Each row has a class, written after it.
[  31  211  -50   56 -108 -171  -16 -355 -159  106  366  207  193  119
  685 -183 -190   58  158 -164  494 -120  222  159   13 -211  -11  171
    4   70 -181  259   19] => B
[-139  282  331  577 -258 -164  -53 -355 -365   17  391  -62 -169  488
  278   62    5   86  -23  150  332  144  -89   61  -92 -268  -82  131
  261   25 -175  -10   -3] => B
[ 750  159 -255  205 -482  210  220 -236 -434  198  292  -87 -118 -251
 -388  153  -26  264  -86 -327  575  176 -380  264 -305 -190  177  -11
  -50 -353 -386   60  150] => U
[-343 -177  -56 -138 -102  -74  214 -163   33   17  146  309  189   27
  442  145 -161  198   62 -217  267  -37  156 -349 -325 -333  -39  -87
   63   -9  152  192  -61] => Q
[ 245   41 -175 -111 -170   71 -120 -269 -138  118  149  230  216   97
  662 -187 -329    8  104 -494  551 -218  128  206 -128 -373  -22 -180
  -61  166  -81  171  -42] => Z
[-256 -348    4 -148  -57   28  229 -222   17  -32  240  381  290   14
  654   50 -309  274  139 -305  420  -14  110 -327 -344 -435  -15 -203
   66  -64  261  165   -7] => C
[ 725   60 -270  159 -217  149  193 -252 -428  300   56 -129   -9 -479
 -575  191  154  134  -41 -470  319  211 -289  262 -390  -78   43   72
 -119 -256 -347  113   50] => E
[ 763   -4 -149   72 -319  252  198 -196 -378  227  207  -45   46 -415
 -601  102  -30  290  -30 -302  479  174 -316  234 -389 -260  167 -141
 -111 -234 -320   51    9] => U
[-473 -127 -130 -467  151   49 -248   92 -309  190  202  -37 -159  390
  141  303 -298  431  181  335  281  250   44 -208 -195  199 -223  -16
  167 -162  243  -12 -269] => D
[-141  -17   -9 -356 -268  150  -69  325  -35  121 -317  357   31  -23
 -105  443 -186 -134   81 -332  301  -89 -123 -145 -197  483  -75  -42
   13 -241 -120   43 -195] => B
[-219  238  286  330 -218  -74 -115 -235 -261 -176  538  -20 -119  575
  304  -23 -248  295   44  403  444  -30 -229  175   54 -430   83   89
  264   -9  -62    0  121] => C
[-261   68 -470  -18   18   15 -404 -219 -293  364  100   33 -153  259
  692  110  -41  100  168 -278  275  272  201   69 -184  161 -467  196
  128  -95   39   76 -210] => K
[-180 -181 -218 -492  152  163   10   67 -414  244  -75  195 -256  299
  178  347 -166  195  108  -29  236  291   -6 -288 -282  291 -275  100
   80 -258  114  145   48] => E
[-223  179  254  374  -25 -169    4 -180 -286  -60  334   -6 -157  506
  412  -29   -1  101   59  182  129   81  -97 -106   11 -162 -126  203
  166   58  -66  -23   49] => B
[ 114  172  279  313  -60  -40  160   45 -292 -236  311  -34  -95  396
 -369  -83   24  224   -8  372  246  -24 -251  -22   44 -235  187   93
  164  -44 -145   -3  360] => K
[-245  138  312  413  -53 -177  -12  -56 -374  -81  482  -99 -155  454
  201  -25 -119  210  110  320  472   34 -206   35  -82 -288   60   -6
  251   44  -58    9   76] => P
[-216   83  378  194   84  -35   27  -86 -387  -87  359    7  -21  641
  305   72 -384  307  154  389  638  -52 -238  -37  -69 -384   12 -128
  196   54  -66   43 -132] => L
[  85   93 -207   45 -215  155 -158 -202 -156  197    1  323  149  -36
  664 -102 -228 -165   48 -597  303 -201   47  300  -88  109 -210   54
  -50  -15 -100  112 -105] => Q
[ -37   14  300  385  -15 -144  -63 -268 -339 -103  419  -44  -29  482
  259 -106 -117  260   69  282  413    5 -188   49  -67 -454   54   41
  219   57  -75    8  154] => Z
[ -34   25 -130    5 -179  165  -49 -290  -97  280  156  328  158  -19
  899  -66 -284  -82   67 -704  298  -21  190  234 -179  -12 -168 -108
  -25  153    1   24 -203] => U
[ -84   65   98  380   25 -276  -58 -134 -373 -117  386 -187 -215  372
 -127  -12   59  335  127  245  412   88 -149  -32 -191 -303   84  198
  220  -34 -105  130  256] => A
[  14  316 -113  -12 -389 -120 -111 -315 -236  189  242  221   92  196
  690 -170  -81 -191  -97 -446  353  -82  288  140  -90   52  -78  -25
   39  100 -145  109   92] => Z
[-397  240  242  400  -94 -108  -13 -130 -261  -88  371  -46 -246  568
  302  101 -161  189   -3  323  396   52 -139   22    6 -192  -20  115
  245  -13 -105   28   51] => U
[ 107    3 -230   52 -106  -49 -147 -446  -74  397  178  198  217 -108
  478  -48 -114  -16   62 -639  349  -31  358  273 -280   97 -175  -18
  -37   92 -115  112  -91] => E
[-144  177  228  427  -97  -42   -8  -65 -311 -140  447  -82 -113  374
   26  -56 -101  305   90  243  541   57  -94  117  -51 -395  108   13
  215  -15 -109   66    6] => Z
[-269  185  302  339  -52 -169  -40 -122 -280 -136  407 -142 -173  508
  127   11 -101  284   85  519  301   96 -159   37   28 -281   25  134
  241  -31  -47  -22  -25] => L
[ -36  124  138  276 -104 -151 -117 -325 -381  -38  411  -79  -59  428
  120   69  -73  282  102  171  448  118 -208   96 -206 -304   56  102
  184  -44 -127   52   -3] => L
[-247  223   17  130 -248  -65  480  106   89  -13 -331  110 -401  335
  218  441   57  -98 -228   49 -128   85 -312 -394  353  162 -272  435
  -32 -293 -200  -75   90] => A
[-121  189  179  386  -62 -285  -46 -136 -291 -104  456 -103 -198  383
  -47  -49   85  227   26  180  197    0 -115   95 -140 -251   85  205
  202   13 -139   64  295] => P
[ 619  -11 -197  195 -382  127  206  -73 -327  228   23  -58 -166 -323
 -585  244  -21  159  -75 -201  455   24 -451  127 -244 -276   67   93
  -51 -274 -335  141  183] => C
[  -5  -65  -82 -371  -55  132  238   11  101  243  -85  418  119  -10
   61  589 -152  -33  -15 -362  358 -156 -208 -195 -150  445  115 -158
  -41 -294 -310  131  -93] => P
[ 777   38 -261   89 -358  113  113 -259 -433  295  119  -19 -109 -367
 -567  198   60  123  -77 -340  404   59 -425  215 -368 -159  102   58
  -92 -264 -392  192  188] => K
[ 139  180 -102   66 -396 -189  -76 -474 -198  121  401  251  200  150
  765 -281  -79  -67   49 -425  451 -124  197  148 -198 -298    2  -76
   70   67 -109  153   88] => P
[-116  201  205  337  -29 -126  -50 -170 -282  -88  403 -121  -41  337
   10   13    0  241   51  210  309  123 -148  230  -28 -329   57  107
  157   -9 -106   21   40] => P
[-512  -28 -421 -350  219 -191 -405 -185  -15  383 -139   90 -289  498
  482  418 -122   97   30  148  -19  -77  242 -259   35  400 -545  426
  122 -164  -28  217   14] => D
[ 305  -56 -230 -274 -272  111  -30   89   27  -56  -45   94    3 -123
 -241  219 -142    5  -55 -293  460 -245 -244 -135 -179  -17  284 -310
  -74 -177 -206  178  228] => U
[  73   49 -112  -47 -230  -23 -278 -459 -127  315  295  198  146  -20
  691 -115 -273   69  104 -421  445  -90  234  364  -77 -192 -146  -24
   44   72  -77  121  -99] => C
[-154  267  120  437 -460  127  635  178    2  198 -174   18 -429  217
 -506  534  332 -167 -402  334  -88  407 -206 -368  244  253  -98  203
  107 -314 -244 -148 -134] => P
[-177 -282  -24  -77   -1   97  177 -270  159  -86  228  289  242   -7
  562  -12 -248  265   72 -215  155  -80  144 -175  -84 -314   24  -54
   63  -10  229   89  124] => L
[-156  224  100  375 -491  -53  479  175  -30  -42 -186 -142  -71   98
 -465  498  298 -182 -180  336  361  347 -365 -378  266  -32   64    6
   85 -331 -164  -84 -248] => L
[-322  232  238  160   87   90  309  209  122 -162 -455  -60 -263  269
  221  411   44 -274  -60  269  -97  206  -88 -244  412  198 -116  155
   -3 -223  -58   18 -399] => U
[-193 -131  -36   40 -174   95  260 -299   37  -45  320  297  199   76
  746   12 -236  190   26 -241  364  -49   89 -258 -151 -393   12 -167
   81  -48  142  119   -6] => Z
[ -77 -156  -87  -77 -176  -33  163 -369  -22   26  133  238  259  107
  783   -7 -237  214   64 -326  313   11  133 -294 -175 -418 -139  -45
   51  -78  129   52  -36] => D
[-212   33  290  284    4 -151   44  -98 -300 -153  375   32  -89  376
 -133   47  -83  317   56  259  308   -1 -250   12 -175 -317  120  195
  200  -16  -71   88  201] => C
[-542 -194 -228 -415   65  -23 -252  -76 -121  125  185  253 -121  374
  224  330 -301  439  117  127  349   47    0 -227 -273  247 -112  268
  141 -249   49  179  -53] => E
[ -85  337   38  672   23 -241  497   91  114  201 -357 -248 -220 -161
 -500  452  619 -353 -232    7 -153  380  262 -340  354  305 -262  344
  -97 -130 -367  110  115] => D
[-134   87  220  259   83 -191    3 -129 -265 -109  499  -99 -119  340
  -54  -14    3  353   82  315  295   45  -87  -38 -111 -273  118   66
  158   18 -111   74  194] => Z
[-226  202  146  375 -246  278  442  -43  -91  362    0  104 -302  172
  377  428  -25 -170 -168  277  208  432 -140 -151  346  148 -273   14
   57 -180 -187  -86 -350] => U
[ -61 -170 -465 -296 -398  -75 -110   -7 -160  189 -282  103 -391  467
 -234  529  -51  170 -136  123  313  127 -179 -349 -390   33  -90  293
  221 -409  -54  153  148] => E
[ 634  112 -243  200 -405   38  225 -304 -269  215  113  -97 -109 -434
 -372  130  141   85 -153 -404  219   99 -332  222 -299 -135  136  132
  -78 -268 -354   82  114] => P
[-409 -181  -42 -176  -90  -58  216 -207  143   -7  218  295  182  102
  510  212 -220  239   34 -130  205  -44   81 -342 -234 -255  -27  -55
   68  -46  181  112  -31] => P
[-155  468  189  117 -358  273  350  243  -46 -110 -268  278 -279  495
  320  342   66 -317 -225  -94 -342  -22 -355 -253  256  386 -209  183
   55 -269 -231 -210 -104] => E
[-199 -177 -467 -182  -58  128 -160  -83 -337  412  104  132 -268   97
  249  287 -145  205  133  -11  595  332    7 -183 -331   73 -171   91
  128 -152  -47  246  -57] => U
[-425 -132   -8   93 -122  -33  171 -317  178  -98  200  258  213  150
  842  103 -216  129  -14 -198  227  -80  123 -358 -116 -269  -48  -98
  102    7  181   66   20] => Q
[ -46  -96  -69 -201 -171  126 -286    7  121  221  -99  144   47   -8
  305  351 -209   -6   32 -200  179  -14   21  -40 -122  198  -35 -154
   55  -97  -98   -9 -319] => B
[-380  144  174  389   53 -183 -133 -191 -208   13  452  -51  -93  356
  256   46  -29  218  101  177  348   47  -33   11  -29 -166  -41  128
  176   69 -123   88  -36] => P
[  58  139 -115 -410 -188 -114 -302 -405    2  214  -96  156  -60  -18
  197  202  120  -21   46 -373  -27  145   86   -1 -282  259   25  107
    3 -163 -290   53 -456] => C
[ 785  -21 -257  260 -370   36   11 -389 -336  230  214 -156  -44 -413
 -505  116   55  324  -29 -486  512  104 -300  263 -521 -353  208   11
  -50 -236 -430  118   59] => U
[ 622   13 -253  268 -437   75  208 -215 -446  220  224 -122 -132 -399
 -518   99   69  226  -32 -269  523  191 -372  156 -453 -335  108   20
  -29 -268 -293  128  161] => E
[-203  119  253  148  -71  -13  622  502  -11 -214 -288  165 -152  241
 -439  468  307  -99  -93  128    6  169 -254 -738   46  243  154  110
   41 -284 -258   32   23] => L
[-196  216   -6  320 -462    1  292 -322  -46   66  -90   87 -140  332
  339  199  -41 -166 -229  440  285   93 -264 -182  262 -332 -160  202
  162 -196  -99   70 -199] => K
[-344  -54 -363 -347  -26  -30 -266 -302 -164  364  117  126  -90  294
  329  498 -209  309  112   17  609  325  200 -115 -362  118 -178   48
  127 -231  -56  278 -296] => A
[-222 -205 -127 -124  -56  -24  188 -282   26   22   98  273  311   70
  594  136 -209  227   87 -342  368   35  157 -319 -295 -361 -117  -98
   10  -60  150  150 -123] => L
[ 637   45 -112  291 -220   54  189 -163 -311  120  185 -173   -9 -404
 -540   69   77  236   -2 -293  404   80 -319  162 -306 -308  180    5
  -87 -146 -360   91  146] => E
[ 171  127    7  217 -318  118 -161 -451 -193  244  404  248  313   23
  628 -244 -282  -18   42 -295  570 -128  110  356  -48 -154  -87 -154
   58  118 -148   30   -3] => P
[-335 -152 -108  -30   30  -27  114 -334   93    5  217  216  175   57
  808   47 -238  224  105 -330  194  -42  213 -287 -247 -353 -129  -75
   34   18  174  152 -136] => D
[-350 -290 -348 -243  196  -86  -23  178 -352  496 -123   73 -254  189
   27  517  -91  172  151  232  480  360  163 -354 -318  256 -373  149
  106 -220   85  293  -47] => Q
[-241   88 -330  113  -76  -82  -69 -228 -231  273  213   88 -352  358
  453  134  -84  123  -13   69  330   60  118 -230 -149  282 -313  269
  176 -169 -135  143  390] => E
[ 375   61   46  402  -80   31  182   11  292 -260 -402 -146   -5  -15
 -459   29  502 -140 -225  164 -442  203  -95 -128  475  -32  103  394
  -21 -238 -202 -139  227] => C
[ -80  244  -69 -120 -130   45  413  376  144 -191 -435  -23 -292  240
 -760  582  351 -161 -282  413 -240  108 -366 -413  399  319  169  347
   -5 -345 -238   76  157] => A
[ -39  228 -175  129 -392 -226  -99 -310 -132  217  187  176   93   92
  565  -34  -37 -194  -80 -366  239 -107  210  302  -61  -25 -149  162
   53   -4  -87  165  144] => L
[ -31  171  -73   43 -361 -123 -285 -331 -111  224  288  191  258   22
  357  -11 -123   37   44 -460  412  -59  353  283 -267  -47  -54    8
   52   42 -108  155 -204] => P
[-488  -85 -172 -343  109 -259 -171   -9 -165  339  -40    1 -254  418
   55  395 -136  152   -7  529  208  201  203 -227    4  320 -355  326
  134 -124   75  150  201] => E
